[[152 115 133 127 136]
 [133 118 141 121 131]] ==> 121

[134 136 118 125 127 102 123] ==> 102

[140 137 129 123 116 156] ==> 116

[150 155 144 133 102 148 146] ==> 148

[108 115 114 131 147 103] ==> 147

[[155 133 129 138 126]
 [143 136 138 155 143]] ==> 155

[[112 126 122 125 139 123]
 [106 128 120 117 126 130]] ==> 126

[144 155 112 100] ==> 112
---
[[133 133 136 145 121 138]
 [130 140 140 150 118 134]
 [118 137 132 131 129 124]] => 118

[[105 140 137 129 150 129]
 [117 132 128 122 135 138]
 [130 111 112 126 127 127]] => 130

[[134 156 122 130 139 124]
 [104 153 134 147 143 129]
 [136 148 127 128 138 126]] => 136

[[130 120 138 144 118]
 [131 123 141 147 119]
 [152 140 120 130 115]] => 152

[[124 107 121 124]
 [101 101 121 119]
 [111 131 134 129]] => 111

[[130 133 119 125 140 117]
 [128 128 128 128 128 128]
 [150 115 138 146 153 136]] => 150

[[142 115 149 114 131 138]
 [138 119 136 128 109 137]
 [121 149 138 119 144 110]] => 121

[[149 114 121 102 119 121]
 [148 112 124 103 117 120]
 [127 133 132 137 129 130]] => 127

[[135 138 138 131 135]
 [118 115 128 123 118]
 [124 124 107 128 124]] => 124
---
[130 137 112 126 136 105] >> 136
[152 128 155 154 131 138] >> 131
[120 106 105 144 145 100] >> 145
[139 118 127 105 141 135] >> 141
[150 125 147 101 130 107] >> 130
[110 104 116 147 139 111] >> 139
[113 155 128 118 136 127] >> 136
[128 130 126 128 127 155] >> 127
[125 130 129 128 103 127] >> 103
---
[[115 117 136 118]
 [119 122 127 120]
 [155 153 152 143]] out 152

[[115 148 120 148 144]
 [148 129 150 123 112]
 [135 113 107 142 132]] out 142

[[120 142 146 145]
 [150 110 113 130]
 [144 120 118 135]] out 118

[[136 136 138 154 130]
 [124 142 137 131 142]
 [135 137 138 129 142]] out 129

[[115 135 112 151]
 [141 157 150 154]
 [112 112 155 127]] out 155

[[142 130 124 131]
 [113 131 118 147]
 [119 100 105 126]] out 105

[[120 123 145 116 144]
 [129 122 148 112 105]
 [146 120 134 150 121]] out 150

[[151 148 108 136 113 125]
 [146 141 122 137 116 118]
 [143 117 143 120 146 129]] out 146

[[124 128 130 125 127 126 138]
 [136 128 120 135 130 135 101]
 [121 129 135 125 130 119 131]] out 119

[[141 134 138 152]
 [135 139 135 141]
 [142 140 135 137]] out 135
---
[[134 125 117 126 120 110 128]
 [132 121 121 129 119 112 132]
 [137 128 112 120 122  99 129]] out 128

[[128 105 107 127 150]
 [113 128 117 104 126]
 [118 124 123 129 129]] out 150

[[132 145 136 120 137]
 [126 130 119 139 134]
 [117 128 104 135 124]] out 137

[[143 103 116 129 141]
 [142 146 146 124 148]
 [112 144 129 132 127]] out 141

[[109 113 153 126 119 142 121]
 [152 125 124 128 146 124 139]
 [143 134 121 119 143 132 131]] out 121

[[106 122 120  99]
 [102 119 149 102]
 [106 122 120 100]] out 99

[[133 125 134 111 147]
 [135 112 141 112 110]
 [125 137 144 140 100]] out 147
---
[[129 120 109 111 139]
 [143 152 112 117 140]
 [148 148 134 138 155]] result: 120

[[145 128 137  99 130 146 118]
 [116 103 130  99 119 151 100]
 [147 133 145 101 126 145 123]] result: 128

[[103 113 144 136]
 [132 127 148 151]
 [140 137 152 110]] result: 113

[[150 141 123 118]
 [121 104 122 126]
 [128 133 150 136]] result: 141

[[152 128 131 129]
 [136 120 123 144]
 [150 132 134 147]] result: 128

[[119 116 130 127 119 115 123]
 [123 131 142 151 123 132 117]
 [129 130 126 123 125 130 134]] result: 116

[[139 153 141 126]
 [124 123 158 124]
 [123 133 147 105]] result: 153

[[141 117 132 119 142 126]
 [141 117 132 121 113 119]
 [136 124 132 137 152 133]] result: 117
---
101  140  129  124  124 ans = 140, 129

123  129  135  130  154  137  127 ans = 154, 137

101   99   99  100 ans = 101, 100

135  134  152  150
140  108  133  144
ans = 152, 150

143  122  128  113  102 ans = 143, 128

145  121  132  152
144  133  131  120
ans = 152, 145
---
[125 154 125 144 119 151 113] value 144
[156 116 126 137 132 117 102] value 137
[140 128 146 125 142 156 148] value 125
[127 144 149 113 152 126 154] value 113
[128 131 153  99 123 118 142] value 99
[128 133 123 115 127 138 151] value 115
---
[[132 140 134 109 144 114 115 143 112 132 110]
 [123 132 120 130 138 116 132 132 117 138 131]
 [118 135 118 131 138 120 132 128 121 144 132]
 [138 114 140 125 119 133 120 129 135 112 126]
 [139 135 141 107 140 118 115 145 125 123 106]
 [136 113 140 122 119 132 120 131 138 114 127]
 [138 141 140 105 138 118 116 141 121 129 106]
 [137 116 138 129 116 132 120 128 137 113 128]
 [118 135 119 132 138 121 136 130 118 146 132]] gives 140

[[129 138 144 147 105 119 128 109 149 113 138]
 [114 136 114 142 124 142 135 136 121 111 140]
 [138 116 106 146 143 117 114 122 109 124 119]
 [109 144 119 146 148 111 145 133 133 150 150]
 [125 106 133 133 143 117 120 111 121 142 118]
 [105 147 119 135 134 151 123 130 105 120 144]
 [151 136 135 108 119 109 147 122 134 111 114]
 [131 151 132 123 112 105 107 140 143 144 140]
 [125 124 126 140 106 134 112 119 136 118 131]
 [131 139 125 144 135 133 113 147 126 117 141]
 [147 129 128 141 111 140 151 130 122 132 138]] gives 138

[[119 126 121 112 124 139 108 143 120 149 122 134 123]
 [131 145 142 116 108 123 115 143 111 114 143 109 151]
 [116 118 129 117 149 138 149 147 149 147 125 113 121]
 [154 155 107 119 141 105 132 137 144 108 114 152 101]
 [135 151 121 115 142 147 141 116 152 153 135 134 104]
 [101 112 147 117 123 119 153 116 121 107 130 122 149]
 [142 112 142 146 138 100 122 150 149 107 103 149 110]
 [115 129 128 106 131 133 104 101 114 124 152 111 139]] gives 126

[[119 125 124 125 140 123 123 134 128 124 131 132 133 144 133]
 [132 132 122 132 145 141 148 135 117 136 115 128 131 130 122]
 [128 128 128 128 128 128 128 128 128 128 128 128 128 128 128]
 [123 132 121 133 141 138 133 122 137 128 151 117 128 125 135]
 [127 143 106 145 124 126 125 103 121 117 125 127 127 146 133]] gives 125

[[134 136 144 145 125 126 141 145 139 106 122 119 136 147 132 126]
 [138 115 116 112 119 139 110 116 145 140 118 131 129 142 121 147]
 [127 148 130 122 150 151 117 108 108 118 140 108 142 132 138 141]
 [119 144 136 126 147 153 123 134 140 135 125 119 124 108 114 138]
 [127 138 147 140 132 147 136 129 123 110 131 109 151 132 134 139]
 [115 136 130 134 136 138 111 125 125 137 126 133 123 125 117 129]
 [118 136 133 139 133 132 113 122 119 149 127 139 113 104 121 122]] gives 136

[[122 137 129 127 139 139 121 115 110 127 137 121 135]
 [130 146 146 135 140 149 140 130 124 100 134 100 153]
 [127 132 125 124 134 136 117 119 124 134 129 127 126]
 [123 145 136 129 145 151 121 124 125 123 131 114 135]
 [127 137 135 134 133 142 119 123 126 126 126 122 133]
 [127 131 125 122 135 133 127 122 123 130 133 124 129]
 [123 139 126 121 144 145 116 113 115 136 135 121 129]
 [122 135 123 118 141 148 109 114 124 142 130 125 126]] gives 137

[[151 129 117 131 136 129]
 [151 128 117 131 137 131]
 [151 129 117 132 136 129]
 [147 128 117 130 136 131]
 [147 128 117 130 136 131]
 [151 129 117 132 136 129]
 [151 129 121 131 139 129]] gives 129

[[132 130 133 122 133 120]
 [119 131 131 124 131 128]
 [125 128 137 127 132 125]
 [153 128 130 136 133 121]
 [136 127 139 127 131 122]] gives 130

[[149 112 111 150 127 105 105 156 128 108 156 101 114 141]
 [147 127 130 136 108 140 123 134 110 110 131 147 149 115]
 [155 115 115 134 128 131 136 124 117 122 111 109 118 147]
 [145 128  99 127 124 147 102 145 122 102 146 142 156 114]
 [132 135  99 125 156 138 138 110 153 128 113 133 146 121]
 [138 145 106 105 128 139 126 123 119 116 119 149 101 122]
 [140 157 116 123 139 154 119 152 133 150 138 109 155 126]
 [107 126 150 135 146 136 117 142 125 120 135 120 154 118]] gives 112
